Below is a small trained network, with its code and all its weights. Each question gives an input and a target symbol and asks what happens when units are switched off, that is, made to give their printed mean instead of their output.

import numpy as np


def w(rows, s, z=0):
    codes = np.array(rows[::2]) - 128.0
    scale = np.full(codes.shape[1], s)
    scale[-1] = z or s
    return codes * scale


def f(y):
    return np.maximum(y, 0)


def softmax(a):
    e = np.exp(a - a.max(-1, keepdims=True))
    return e / e.sum(-1, keepdims=True)


def log_softmax(a):
    a = a - a.max(-1, keepdims=True)
    return a - np.log(np.exp(a).sum(-1, keepdims=True))


def net(x, mask):
    ids = ['ΔΘΨαβεζηλμξπσφ'.index(c) for c in x.split()]
    T = len(ids)
    res = E[ids] + P[:T]
    r = res
    for j in range(2):
        rows = slice(2 * j, 2 * j + 2)
        q, k, v = (r @ M[0][rows].T for M in (Q, K, V))
        z = softmax(np.where(np.tri(T) > 0, q @ k.T / 2**0.5, -1e9)) @ v
        o = O[0][rows]
        res = res + np.where(mask[j], z, o[:, -1]) @ o[:, :-1]
    y = f(res @ A[0][:, :-1].T + A[0][:, -1])
    res = res + np.where(mask[2:14], y, B[0][:, -1]) @ B[0][:, :-1]
    return log_softmax(res[-1] @ U[:, :-1].T + U[:, -1])


Q, K, V, O, A, B = {}, {}, {}, {}, {}, {}
E = w([
[133,172,222],'Δ',
[17,100,222],'Θ',
[165,25,75],'Ψ',
[212,152,82],'α',
[127,165,210],'β',
[43,104,213],'ε',
[208,199,151],'ζ',
[206,74,121],'η',
[111,183,213],'λ',
[92,58,201],'μ',
[165,70,157],'ξ',
[253,152,198],'π',
[28,38,63],'σ',
[177,220,165],'φ',
],0.011)
P = w([
[236,51,248],'0',
[53,185,39],'1',
[193,49,253],'2',
[46,183,66],'3',
[160,60,246],'4',
[39,178,95],'5',
[142,54,232],'6',
[37,176,108],'7',
[128,44,208],'8',
[32,172,115],'9',
],0.0066)
Q[0] = w([
[137,174,215],'H1',
[36,170,41],'H1',
[197,255,197],'H2',
[67,182,238],'H2',
],0.015)
K[0] = w([
[108,251,173],'H1',
[72,23,128],'H1',
[173,237,142],'H2',
[77,169,218],'H2',
],0.018)
V[0] = w([
[56,122,111],'H1',
[150,145,79],'H1',
[119,60,206],'H2',
[2,154,207],'H2',
],0.0047)
O[0] = w([
[40,130,88,52],'H1',
[119,67,76,84],'H1',
[208,162,193,253],'H2',
[242,147,2,208],'H2',
],0.0033,0.0014)
A[0] = w([
[180,156,177,115],'N1',
[199,181,71,157],'N2',
[194,170,58,182],'N3',
[208,102,141,159],'N4',
[86,130,176,23],'N5',
[187,110,95,185],'N6',
[174,58,88,69],'N7',
[74,217,99,116],'N8',
[51,155,108,109],'N9',
[243,210,44,4],'N10',
[156,135,156,65],'N11',
[121,109,5,96],'N12',
],0.013,0.0046)
B[0] = w([
[123,80,146,240],'N1',
[77,106,121,197],'N2',
[80,131,175,194],'N3',
[103,157,95,253],'N4',
[142,83,96,142],'N5',
[136,152,160,197],'N6',
[132,77,145,163],'N7',
[183,160,81,196],'N8',
[81,118,84,168],'N9',
[251,69,77,174],'N10',
[145,102,92,163],'N11',
[166,186,178,161],'N12',
],0.034,0.0054)
U = w([
[114,2,161,168],'Δ',
[59,91,151,231],'Θ',
[68,144,181,211],'Ψ',
[158,154,207,89],'α',
[196,78,115,1],'β',
[84,100,72,19],'ε',
[84,111,81,56],'ζ',
[130,132,124,97],'η',
[127,142,99,79],'λ',
[169,98,81,39],'μ',
[129,145,117,130],'ξ',
[120,143,155,154],'π',
[107,185,137,127],'σ',
[206,143,165,120],'φ',
],0.01,0.0059)

Each question gives the input, a string of symbols that net reads in full, and the target symbol t.
The units are the heads (2 rows each of Q, K, V and O) and the neurons (one row each of A and B). Each row of codes is followed by its name. A weight is (code - 128) times the scale printed after its matrix; where a second scale follows, it is the last column's (O, A, B and U).
mask holds one flag per unit, heads first, then neurons. A switched-off unit (its flag False) gives its mean, the last column of its rows in O or B, instead of its output. The means were averaged over made-up inputs and are rounded, as every weight is.
A unit's drop is (log p(t) with every unit on - log p(t) with that unit switched off) / (log p(t) with every unit on - log p(t) with every unit switched off).
top k neurons: the k neurons with the biggest drops, biggest first
heads that matter: for each layer, one digit per head in row order, 1 if its drop is at least 0.15 and else 0, layers parted by /
drop when u is switched off: that unit's drop, to one decimal
input α σ α ζ φ, target Δ: heads that matter	00
input ξ μ π, target Δ: top 3 neurons	(N1, N11, N8)
input α μ ζ Θ α σ, target σ: heads that matter	00
input φ ξ Δ β α, target Δ: top 2 neurons	(N10, N1)
input ξ β ζ η, target Ψ: heads that matter	01
input λ Ψ α, target Δ: top 2 neurons	(N1, N8)
input α λ α π, target Δ: top neuron	(N10)
input α λ σ ζ, target β: top 2 neurons	(N10, N8)
input φ φ μ φ ε ξ λ ε α α, target φ: top 3 neurons	(N10, N12, N4)
input Ψ σ α α β λ φ, target Δ: heads that matter	01
input α φ Δ, target Δ: drop when N1 is switched off	1.0
input Θ φ β α, target φ: drop when N12 is switched off	0.6
input φ Ψ β, target Δ: drop when N1 is switched off	1.0
